Each row of numbers belongs to one of the nodes below and depends on some of the facts about them. Some rows are named. Which node is each other row?

Facts:
reli: is directly followed by; pladru: refers to; flaske: sits directly inside
begrek | reli flidri | flaske dudregrek
begrosku | reli tinobri | flaske fluni
bekli | reli gakik | pladru fubrum,kiflim,klugrar | flaske stoplol
benebrir | reli medim | pladru flutoken | flaske pamom
bera | flaske seklifam
bereme | reli busaskul | pladru vogrer,stupuzum,grodra | flaske klugrar
bestur | reli nutem | flaske klugrar
bomir | flaske stoplol
brabis | reli brenin | flaske zipustuk
bragek | reli droplel | flaske tiklasta
brala | reli vokon | flaske stuplis
branom | reli stagak | flaske brugruk
brenin | reli tradrer | pladru gakik,keteflum | flaske zipustuk
bresos | reli kinobe | pladru vokon | flaske rurul
bretrim | reli tivum | pladru pedris,vokon,brogu | flaske nostur
brizu | reli plodrus | flaske zota
brogu | reli lustu | flaske pamom
bruflama | reli dumi | flaske grefi
brusu | reli skigen | flaske briplusan
busaskul | reli dorogal | pladru brovo,daluk,selel | flaske klugrar
bustor | reli floflan | flaske vogrer
dabron | reli bretrim | flaske nostur
daplun | reli givabris | pladru vugu,mugak,stetin | flaske klasan
dibror | reli skekim | flaske klunes
diter | reli zetro | flaske klasan
dorogal | reli bestur | pladru litrun,griflil,kiflim | flaske klugrar
dralegruk | flaske grefi
draze | reli brizu | flaske zota
drekas | reli druze | flaske dudregrek
drelu | reli ropamil | flaske digros
dreston | flaske briplusan
drezos | reli drutris | flaske daluk
dribem | reli plakla | flaske rurul
dritir | reli flutoken | flaske rurul
drofor | reli litrer | flaske tiklasta
dromikos | reli manak | flaske digros
droplel | reli skagral | pladru mubru | flaske tiklasta
drubrur | reli bera | pladru nazul,pleplor | flaske seklifam
drutris | reli treri | flaske daluk
druze | reli treple | pladru skapon | flaske dudregrek
dudregrek | pladru madafim,skupel,stoplol,daflutas
dumi | reli zepebur | pladru brusu,mubru | flaske grefi
dutek | reli zesedas | flaske brugruk
fistul | reli dromikos | flaske digros
flabram | reli rofe | pladru tinobri,stuplis,fluni | flaske leku
flaplugi | reli naduk | flaske daflutas
fleskol | reli kibi | flaske plirik
flidri | reli drekas | pladru vuva,fluni | flaske dudregrek
floflan | pladru dralegruk,skupon,vokon | flaske vogrer
florarar | reli miplas | flaske brovo
floton | reli kulusar | flaske skupel
flutoken | reli netos | flaske rurul
flutri | pladru diter,mefa,pumom,vuva
fubrum | reli lofem | flaske klasan
futros | reli bustor | flaske vogrer
gaflam | reli kirel | pladru skapon,skezuki,treple | flaske plirik
gakik | reli bomir | flaske stoplol
gato | reli dibror | pladru vuva,vokon | flaske klunes
gestur | flaske brugruk
gistom | reli vizil | pladru sata,kletizu | flaske nonu
givabris | reli kobris | flaske klasan
gobro | reli sidral | pladru dutek,stena | flaske daluk
gragrem | reli skupon | flaske zota
gratil | reli sata | flaske daflutas
grezem | reli vugu | pladru sidral | flaske stuklal
griflil | reli brogu | flaske pamom
grigem | reli skezuki | pladru kobris,brugruk,kulusar,fleskol,dritir | flaske daflutas
grodra | reli gratil | flaske daflutas
grugur | reli dralegruk | pladru vugu,futros | flaske grefi
grusu | reli pluvu | flaske stoplol
guklom | reli tamul | flaske briplusan
kataklo | reli drelu | flaske digros
keteflum | reli kligetom | flaske skupel
kezana | reli liplek | flaske skupel
kibi | reli putror | flaske plirik
kibron | reli kiflim | pladru kligetom,stolak,florarar,sovapim | flaske seklifam
kiflim | reli drubrur | flaske seklifam
kinobe | reli zitrul | pladru skeni | flaske rurul
kirel | reli fleskol | pladru skudotri | flaske plirik
kivim | flaske nonu
kivum | flaske zime
klafur | reli guklom | pladru dabron,drekas,pedris,brugruk | flaske briplusan
klelam | pladru kligetom,stuzan,manak | flaske musel
kletizu | reli skagrak | flaske zota
kligetom | reli floton | flaske skupel
kloflo | pladru bustor | flaske skupel
kluklir | reli nazul | flaske dramogos
klunes | pladru nogem,bera,kibi
kobris | flaske klasan
kuli | reli griflil | flaske pamom
kulo | reli mena | flaske mugak
kulusar | reli stesko | flaske skupel
leku | pladru zesedas
leradim | reli zefel | pladru fubrum | flaske dramogos
levok | pladru kataklo,floton | flaske stuplis
liflam | reli kuli | flaske pamom
liplek | reli kloflo | pladru litrun,stamapel,drutris | flaske skupel
litrer | reli bragek | flaske tiklasta
litrun | flaske leku
lofem | reli daplun | pladru gakik,digros,dritir | flaske klasan
lukles | reli rastam | flaske plirik
lustu | reli benebrir | flaske pamom
madafim | reli liflam | flaske pamom
manak | reli kataklo | flaske digros
mebraton | reli dabron | pladru daflutas | flaske nostur
medim | pladru kivum,ragral,totro,skupon | flaske pamom
mefa | reli begrek | flaske dudregrek
mena | reli trubidos | flaske mugak
miplas | reli stivak | pladru kataklo,drelu,ropamil | flaske brovo
mubru | reli brabis | flaske zipustuk
musel | pladru vizil,kibi,fluni
musir | reli klelam | pladru plakla | flaske musel
naduk | reli grigem | flaske daflutas
nazul | reli stasu | flaske dramogos
netos | flaske rurul
nize | reli bruflama | flaske grefi
nogem | flaske tiklasta
nonu | pladru vizil,stetin
nostek | reli brala | flaske stuplis
nostur | pladru litrer
nuskur | reli lukles | pladru brugruk,skupon | flaske plirik
nutem | reli vune | flaske klugrar
pada | reli kivim | pladru dutek,lukles,kibi | flaske nonu
pedris | reli povus | flaske stuklal
plakla | reli bresos | flaske rurul
plebra | reli madafim | pladru mefa,lustu,tobrik,kivim | flaske pamom
pleplor | reli begrosku | flaske fluni
plezik | reli gobro | flaske daluk
plodrus | reli gragrem | pladru madafim,putror,stena,bruflama,gratil | flaske zota
plubazak | reli leradim | pladru griflil,kiflim,povus | flaske dramogos
pluvu | reli poka | pladru dramogos | flaske stoplol
poka | reli stolak | pladru kuli,dromikos,gestur,klugrar,daflutas | flaske stoplol
povus | reli trastol | flaske stuklal
pumom | reli diter | flaske klasan
putror | reli nuskur | flaske plirik
ragral | reli stupuzum | flaske fluni
rastam | pladru skevabas,zesedas | flaske plirik
riron | reli bekli | pladru vuva,skupel | flaske stoplol
rofe | reli vuva | pladru guklom,dutek,keteflum,givabris,kivim | flaske leku
ropamil | reli skupu | flaske digros
rurul | pladru skeni,daflutas
sata | flaske daflutas
selel | reli gestur | flaske brugruk
sidral | flaske daluk
skagrak | flaske zota
skagral | reli nogem | flaske tiklasta
skapon | reli zagruk | flaske flutri
skaski | reli dreston | pladru nize,zozam | flaske briplusan
skekim | flaske klunes
skeni | reli mubru | flaske zipustuk
skevabas | flaske dudregrek
skezuki | reli grodra | flaske daflutas
skidraflas | reli tribres | pladru skeni | flaske dramogos
skigen | reli stetin | flaske briplusan
skoplen | reli truklobas | pladru skapon,kibi,traflis | flaske daluk
skudotri | reli nostek | flaske stuplis
skupon | reli kletizu | flaske zota
skupu | flaske digros
sovapim | reli gaflam | flaske plirik
stagak | reli selel | flaske brugruk
stamapel | reli pleplor | flaske fluni
stasu | reli skidraflas | flaske dramogos
stena | reli dribem | flaske rurul
stesko | reli stuzan | pladru keteflum,zepebur | flaske skupel
stetin | reli klafur | flaske briplusan
stivak | pladru kivum,draze,fistul,treple | flaske brovo
stivuk | reli pada | pladru mugak,ropamil | flaske nonu
stolak | reli tobrik | flaske stoplol
stupuzum | reli stamapel | flaske fluni
stuzan | reli kezana | flaske skupel
sumol | reli pedris | flaske stuklal
tamul | reli skaski | pladru briplusan | flaske briplusan
tiklasta | pladru lustu,skupon
tinobri | flaske fluni
tivum | flaske nostur
tobrik | reli riron | flaske stoplol
totro | reli drofor | flaske tiklasta
tradrer | pladru guklom,skezuki | flaske zipustuk
traflis | flaske flutri
trastol | pladru diter,briplusan,brugruk,fistul | flaske stuklal
treple | reli skevabas | flaske dudregrek
treri | reli plezik | flaske daluk
tribres | reli plubazak | pladru selel | flaske dramogos
trubidos | flaske mugak
truklobas | reli drezos | pladru vogrer | flaske daluk
vizil | reli stivuk | flaske nonu
vokon | reli levok | flaske stuplis
vugu | reli sumol | flaske stuklal
vune | flaske klugrar
vuva | reli litrun | flaske leku
zagruk | reli traflis | pladru stuzan,zitrul | flaske flutri
zefel | flaske dramogos
zepebur | reli grugur | flaske grefi
zesedas | reli branom | flaske brugruk
zeso | reli nize | pladru fistul | flaske grefi
zetro | reli fubrum | pladru gratil | flaske klasan
zevok | reli flabram | flaske leku
zime | pladru plezik,lukles
zipustuk | pladru naduk,skupel
zitrul | reli dritir | flaske rurul
zofotun | reli flaplugi | flaske daflutas
zota | pladru pumom,skapon
zozam | reli ragral | flaske fluni

Some rows with their names:
[  5   7  10  -2   3   8  -8  10  -3  12  18   4 -11   2  -8  28  -4  16
   7   2   5   3   3   5 -11  23   9  12] : kuli
[  6  -1   5   3   6   8  -2   3   7 -13   3  -2   3   0  -2 -15   7  -3
  -5   8   6   7   8   5   0  -5   2  -6] : skezuki
[ 24   0   0 -28  -4 -39   6   3 -45  26  12  -6  -1 -12 -26  62 -30  -5
   6  -9  -8   9   6   0  -6  39  21  10] : brusu
[  4   1   0 -22 -15 -29  10  -8 -36  27   1  -6   6  -9 -27  35 -18  -6
   4  -9 -10   6  -8  -7   1  27   5   3] : truklobas
[ 17  -1   3 -19   1 -27   7   0 -36  13  10  -5  -3  -9 -21  43 -23  -2
   3  -3  -3  10   6   3  -6  25  15   3] : diter
[  8  -1  -4  -3  -4 -14  -1   5   6  -7  -5   4 -12  -1  12   6   2   9
 -14  -6  -8  -3   1  -2   6  -9  -1   5] : klasan
[-15   6  -5 -17  -6 -10   6 -13   7  -4  -4  -3  13   7   4  -9  -2  -7
  17  -1   4  -4 -17 -16   2  16   0   0] : stesko
[ 16   1   0 -18   0 -25   4   3 -28  17  10  -3  -2  -7 -17  43 -22  -3
   5  -6  -5   6   5   0  -6  27  15   7] : nize
[  7   6  -3 -29 -13 -41  15  -7 -45  38   6  -2   0 -10 -32  55 -28  -9
   9 -11 -13   6 -10 -10  -1  39   7   8] : musir
[-15  -5   4  11  -2  17   2 -10  10 -11  -9  -6   8   4   0 -35  14   2
  -3   5   4   2  -9  -2   5 -19 -13 -15] : tamul
[ -6  -7   5  21  10  29 -11   3  28 -24  -3   0   4   7  18 -38  18   5
  -5   7   8  -1   7   8   1 -25  -4  -9] : begrosku
[ 5 -3  1  3  4  2 -3  3  0 -3  4 -1  1 -1  0  3 -1  0  1 -1  1  2  4  3
 -2  2  5  0] : bustor
[ -9 -11   6  30  11  42 -15   2  41 -35  -7  -2   8   8  24 -60  27   7
 -10  11  11  -3   8  12   2 -38  -8 -15] : zefel
[ -9  13 -25   0  -7 -35   2  -1 -38  25   4   5  11  -7 -17  23 -15   2
   6   2   0  -6 -19  -2   3   8 -13   9] : poka
[ -2   3  13   8  10  29 -15   6  18  -1   9   5 -10   8   7  -4  12  19
   3   7  10  -2   7   5 -12   0   1   5] : brogu
[-15  -8   1  15  -6  28 -13  -5  30 -11 -16  -3  17   6  11 -53  26  -2
 -10   0   0  -5  -4   0   8 -27 -12 -13] : gobro
[ 5 -3  1  1  4  2 -3  3  1 -3  4  0  0 -1  0  3 -2  0  1  1  2  3  5  3
 -3  2  5  0] : brala
[ 14  -3   3 -12   0 -15   0   3 -20   9   6  -4   2  -7 -12  27 -14  -2
   1  -2  -2   6   7   4  -4  17  12   3] : stasu

Which node is each row?
No name comes twice in this set of rows, the named rows included.
[ -3   1   2  -9  -4 -10  13 -15  -3   6 -16  -2 -15   0  12  -6   7   9
  -5  -4  -6  -6 -11 -23   4 -13 -22   3] -> tiklasta
[  4   7  -5 -27   3 -28   9  -4 -14  -3  12  -3   2   1  -2  31 -21  -5
  21   0   7   1  -5  -9  -6  36  17   9] -> floton
[ 13  17   2 -40 -13 -41  15   0 -37  30   7   2   3 -10 -45  32 -12 -28
  -3   0  -9  17  -1  -9   1  41   6   5] -> skoplen
[-24   1  18  27  12  61  -9 -11  42 -16  -5  -1  -6  16  19 -62  40  23
   4  14  18  -6  -6  -7  -5 -31 -26 -10] -> medim
[ 9 -5  3 -3  2 -4 -3  3 -8 -1  4 -4  3 -4 -4 10 -6  0 -1 -1  0  5  6  5
 -3  6  8 -2] -> drutris
[-33  10 -21  19   0  -7 -16  -8  -5   5 -12  16   4   6   1 -26   3   1
 -11   9   9 -15 -15  13   0 -34 -19 -13] -> riron
[-10  -9   8  28  16  44 -13  -2  41 -34  -8  -1   3   9  29 -60  28   7
  -7  11  13  -5  11   6  -3 -40 -11 -13] -> dralegruk
[  0   6  -3 -20   7 -17   8  -5  -4 -11  10  -4   3   3   5  15 -14  -2
  20   3  11   1  -4  -9  -6  25  13   5] -> kulusar
[ -3   6  -6   6 -19 -16   3  12  -1 -10   6   8  -5  -9  10  18  -6  18
 -16   8 -14  -6   5   7   9   4  -9  20] -> daflutas
[  9   4 -22   4  12 -20 -12   6 -20  10   1   4   4  -1  -2  11  -5   0
   3  -2  11  -6  -5   2  -4  -5  -1   5] -> stolak
[ -4   1  -2 -10 -12 -14   4  -6 -17  18  -2  -2   6  -4 -16  16  -9  -5
   3  -6  -7   2  -9  -4   3  14   0   0] -> plodrus
[  6  13   7 -29 -11 -24   7  -4 -39  46  14   0 -11  -5 -34  63 -19   8
  13  -8  -6   5 -10 -11 -10  48   8  15] -> plebra
[-24   1 -24  29   5   5  -9  -6   7  -6 -10   3  12   9   4 -38  17   6
   0   2  14  -8 -27   2   9 -36 -20 -13] -> bekli

The same nodes again, as new rows of numbers:
Some rows with their names:
[ -4   1   1  -1 -23   1   5 -14  -5   2   0   5  -1  10   2 -25   4  -5
 -33 -11  -1   5  -3 -19   6 -11] : grugur
[-20  -2  -7 -13  15 -24  28  -3  -1  -1  -1  12 -16  10   1 -11 -15  -6
   0  -7   4   7   2 -10   2   0] : klunes
[-24  -1  -6 -12  17 -23  30  -3  -4   1  -3  17 -21   4   1 -14 -15  -7
 -10 -10   3   6   4  -1  -1   1] : musel
[ -1   4  -3  -3  21 -27  10   4  -6  -4   1  -3  -6  16   4   6 -14   2
   1  -4   5   7  12   0  -6   6] : vogrer
[  8   5  12  10 -14 -15  -5  -8 -10   0   3  -3   3  14   3  -7   8   4
 -36  -6  -1  -1   4 -11   1  -3] : ropamil
[  2   0  -1  -1  11   7  -8  10   6   0  -1  -4   3 -11   0  17   2   2
  22   5   0  -5  -2  18  -3   6] : nostek
[-20  -3 -11   1   3  27   6   3   0   6 -10  20 -13 -32  -7 -15  -6  -8
 -12  -1  -6   0   0  22  -5   0] : flidri
[ -2   3  -1   0  24 -28  12   3  -7  -4   1   0  -8  13   2   6 -15   2
  -2  -2   4   5  13   1  -7   7] : stuplis
[ 15  11  13  22 -30 -25  -2 -12 -13   3   6  15   0  38  -2 -16   0   4
 -26  -1  -4   1  -5  -1  -4  -5] : netos
[  9   6  18  16 -19 -27   1 -15 -14   0   4   2   2  19   1 -13   9   6
 -50  -6  -1  -2   5 -22   3  -4] : nogem
[-15  -2 -13  -9  13  -5  19  -3  -5  -1  -6  11 -17   4  -2 -15 -17  -8
 -10  -6   4  13  10   0  -8  -1] : zipustuk
[ -7  -2  -7  -8  -9  13   3  -3   4   2  -1   3  -1  -3   1 -11   2  -6
  -2  -5   0   3  -6  -2   4  -6] : zagruk
[ 11   5  15  16 -19 -24  -2 -15 -15  -1   4   1   3  19   1 -15   7   5
 -49  -6  -1   0   6 -23   2  -5] : trubidos
[ -9  -1  -9 -14  -7  23  -1   2   6   4  -3  -1  -2  -5   4  -6   3  -7
   2 -10   1   3  -7  10   1  -7] : dorogal
[ 10   3 -12  31  -8   5  -8  -5 -16  -4   1  13  10 -18 -13 -26 -18   2
 -24  12 -12   5  18 -28   4   3] : vokon
[  8   0   2   9 -26  23  -2 -21   3  -5   8   4   7  17   3 -45  -1  -7
 -38 -10  -2   7  17 -38  37 -14] : medim
[-10  -8 -11 -14  18  62  -6  12  28  -1  -2   2  -2 -25   1  -2  -3 -10
  40   0   0  -2   6  34  22   0] : plebra
[  0   0  -2  -4  13  11  -9  12   7   1  -1  -6   2 -12   2  19   2   2
  23   2   0  -5  -4  24  -4   5] : vugu

Which node is each row?
No name comes twice in this set of rows, the named rows included.
[ 13   6  14  16 -21 -22  -3 -14 -14  -1   5  -1   5  20   2 -14   7   5
 -45  -5  -1   0   6 -25   3  -5] -> kobris
[ 7  2  3  5  0 -3 -7  2  0 -1  2 -4  5  0  1  7  3  4  3  3 -1 -3  1  1
  0  2] -> drekas
[ -5  -1  -3  -4 -15   6   4  -9  -1   2   0   4  -1   3   0 -18   2  -5
 -16  -7  -1   4  -4 -13   6  -8] -> drubrur
[-10   4   1   4  25 -28  16   3 -11  -1  -3   9 -16   3   0   2 -15   1
 -18  -4   2   3  15  11 -11   8] -> fluni
[-16   0 -11 -14  13 -12  22  -1  -2  -1  -2   7 -14  10   3 -11 -16  -7
  -2 -10   4  11   6  -4  -2  -2] -> nonu
[ -7   0  -2  -5 -19   7   3  -9  -2   3  -1   3  -2   6   3 -20   5  -6
 -25 -11   0   4  -4 -10   5 -10] -> daplun
[-15  -4 -10 -10   4  22   4   5   7   4  -6   9  -7 -21  -2  -4  -1  -7
  11  -2  -2  -1  -7  19  -1  -1] -> flabram
[  2   1   7   4  29   1   6   0   6  -8   3   1  -9  14   5  -4 -13   0
  -7  -4   6   4  29  12  15   5] -> pamom
[-10  -1  -5 -12 -10  10   4  -2   4   4  -1   2  -3  -2   4 -10   4  -6
  -5 -10   0   2  -7   1   5  -7] -> rofe
[ 12  10   5  14 -21 -14  -6  -3  -6   3   5  11   2  29  -1  -6  -2   2
   1   1  -3   0  -7  10  -3  -2] -> dritir
[ -7  -5   0  -3  24   5   1  15  14   1  -1   3  -1 -25  -5  25  -1   3
  50  14  -2 -12  -8  24   1  12] -> pumom
[  1   4  -8  -3  10  17 -10  22  13   6  -1   9  -2  -2  -2  26  -6   0
  65  10  -2  -5 -16  58 -12   8] -> stena

The same nodes again, as new rows of numbers:
Some nodes and their rows:
[-29 -27   9  16  63   8  17   8  16  22  26   4  20   7] : lukles
[-44  21  16  29   0   1  26  64  28  30  16 -16  25  17] : nuskur
[ 12 -11   2  22  -6   4   7  -4  -2  -2  18   9  -2   5] : kivum
[-52  16   5  12  10  22  -1  37  17 -17 -10   3  11 -11] : plubazak
[-54  16   7  22  30  14   4  28  27   7  -3  -7  18   4] : skaski
[-19 -25  -8  14  18   2   0  23  16  -7  14  32  10  -1] : kletizu
[-29 -27  -4  22  40  -1   4  18  18  11  20  17  15   5] : skagrak
[-24  34 -10 -36   4   7  -5   3   5  13 -22 -13   4 -13] : klunes
[ 38   8  -9   1  -2  -1   0 -16 -36  -2   2  -2 -41  20] : skudotri
[-14  31   2 -32   6 -15  -9   8  29  17 -35 -14  -9 -11] : flutri
[-11  38   6   5 -28  -2  14 -16 -17 -11 -20 -24 -20  -2] : zagruk
[ 21 -11   1   0 -18  -4   8 -34  -2   0   7   6   5 -10] : traflis
[-24  26  -3 -32  -2   0  -9  19  -5   9 -22 -25   8  -9] : leku
[ 39   7  -2 -10   0  -2  11 -12 -35  -4   5  -1 -41  21] : sovapim
[ -5  21  20  -4 -19  27  -9   8  14 -10 -14 -17  18 -15] : dumi
[ 24 -21   8  -3 -11   9  -8  -1   7  -2  11   8  16  -9] : drekas
[  2 -18 -15 -32  11 -16 -12   7 -15  10   0   0   6  -4] : klugrar
[-10  37   8   8 -30   0  15 -16 -16 -15 -19 -23 -21  -1] : klelam

Which node is each row?
No name comes twice in this set of rows, the named rows included.
[ 14 -19   1  16 -23  -4  -2  44  18  11  22  18  17   2] -> skupon
[-59  18   7  18  33  21   5  24  23   3  -4  -7  15  -4] -> gobro
[-14  24  19  -3 -25  13   2 -12 -10 -14 -18 -32   6 -22] -> dorogal
[  9  26  30   9 -38 -23   6   0  32   9 -24 -28  -7  -8] -> bretrim
[-19 -18 -17  13  13   5   4  19  20   2  18  36  14   2] -> treple
[ 12  54   0   4 -24  14   5   5 -30   5 -12 -29 -31  21] -> zeso
[ 33  50  27   7  -7 -27  -3   0  31   6 -44 -25 -71  15] -> gato
[-21  27  -4 -30  -2  -3  -9  17  -1  10 -22 -23   8  -6] -> nostur
[ -1  26  31  -9  -8  -9  -2 -28  38 -11 -44 -20 -22 -28] -> flidri
[ 28 -21  11   2 -13   5  -9   1  13   0  10   7  13 -10] -> pedris
[-53  14  27  18  57  22  15  21  23  25   6 -29  26  10] -> rastam
[-20 -25  -2   4  21   3  12  27  16  -9  15  33   9   2] -> putror
[ -5  33  12   6 -43   8  12 -10   1   5  -6 -24  14  -9] -> stivak
[  8 -14 -16 -22  -8 -21  -4  26 -17  28  11  -5  11   0] -> brugruk

